Here is a tiny trained network, its code and every weight. The questions are about switching its units off for an input and a class, where a switched-off unit gives its printed mean instead of its output.

import numpy as np


def w(rows, s, z=0):
    codes = np.array(rows[::2]) - 128.0
    scale = np.full(codes.shape[1], s)
    scale[-1] = z or s
    return codes * scale


def f(y):
    return y / 2 * (1 + np.tanh(0.7978845608 * (y + 0.044715 * y**3)))


def log_softmax(a):
    a = a - a.max(-1, keepdims=True)
    return a - np.log(np.exp(a).sum(-1, keepdims=True))


def net(x, mask):
    res = np.array(x, float).reshape(1, 3) / 4 @ E
    y = f(res @ A[0][:, :-1].T + A[0][:, -1])
    res = res + np.where(mask, y, B[0][:, -1]) @ B[0][:, :-1]
    return log_softmax(res[-1] @ U[:, :-1].T + U[:, -1])


A, B = {}, {}
E = w([
[135,136,232,83,1],'x0',
[47,240,94,22,133],'x1',
[235,203,67,146,84],'x2',
],0.0073)
A[0] = w([
[6,15,202,115,176,87],'N0',
[59,212,106,46,136,41],'N1',
[49,228,106,51,128,50],'N2',
[127,133,48,163,222,30],'N3',
[133,148,45,172,225,68],'N4',
[135,157,204,119,3,52],'N5',
[112,113,56,145,236,88],'N6',
[160,11,166,233,115,4],'N7',
[39,199,90,40,132,57],'N8',
[2,59,190,116,187,151],'N9',
[143,134,205,91,19,68],'N10',
[238,209,39,155,81,129],'N11',
],0.0066,0.002)
B[0] = w([
[155,220,73,188,72,254],'N0',
[233,101,183,223,181,214],'N1',
[199,128,150,175,174,228],'N2',
[47,132,237,227,109,223],'N3',
[29,122,210,228,136,239],'N4',
[53,148,197,182,143,229],'N5',
[73,147,186,163,111,240],'N6',
[242,111,173,200,183,230],'N7',
[215,121,160,162,162,226],'N8',
[157,245,28,168,2,251],'N9',
[21,134,221,210,176,226],'N10',
[107,240,76,170,19,255],'N11',
],0.0078,0.0047)
U = w([
[2,124,202,149,154,126],'0',
[243,114,154,148,191,122],'1',
[120,184,47,139,49,102],'2',
[96,113,90,80,140,248],'3',
[97,66,108,76,177,96],'4',
[99,63,108,78,182,95],'5',
[105,81,111,78,173,97],'6',
],0.014,0.015)

Each question gives the input, the list of numbers given to net, and the class t.
The units are the neurons (one row each of A and B). Each row of codes is followed by its name. A weight is (code - 128) times the scale printed after its matrix; where a second scale follows, it is the last column's (A, B and U).
mask holds one flag per neuron, in row order. A switched-off neuron (its flag False) gives its mean, the last column of its row in B, instead of its output. The means were averaged over made-up inputs and are rounded, as every weight is.
A unit's drop is (log p(t) with every unit on - log p(t) with that unit switched off) / (log p(t) with every unit on - log p(t) with every unit switched off).
most important unit: the unit with the biggest drop
k most important neurons: the k neurons with the biggest drops, biggest first
drop of u: that unit's drop, to one decimal
input [-7,6,7], class 0: most important unit => N4
input [2,-5,-6], class 2: 2 most important neurons => N9; N0
input [0,7,7], class 1: 4 most important neurons => N1; N2; N8; N9
input [7,-1,6], class 0: 2 most important neurons => N10; N5
input [5,-5,3], class 0: 3 most important neurons => N10; N5; N1
input [2,-3,3], class 3: 2 most important neurons => N9; N1
input [-6,8,-2], class 1: 2 most important neurons => N1; N8
input [8,-5,6], class 0: 2 most important neurons => N10; N5
input [1,-1,2], class 3: 2 most important neurons => N9; N0
input [-3,-3,-1], class 3: 2 most important neurons => N10; N1
input [-3,-7,-6], class 1: 2 most important neurons => N7; N11
input [-5,6,1], class 1: 4 most important neurons => N1; N8; N2; N10
input [4,-3,4], class 0: 2 most important neurons => N9; N10
input [-8,-4,6], class 0: most important neuron => N4
input [-8,-3,1], class 0: drop of N10 => 0.0
input [-3,-2,3], class 3: drop of N1 => 0.1
input [-3,5,-6], class 2: drop of N9 => 0.6
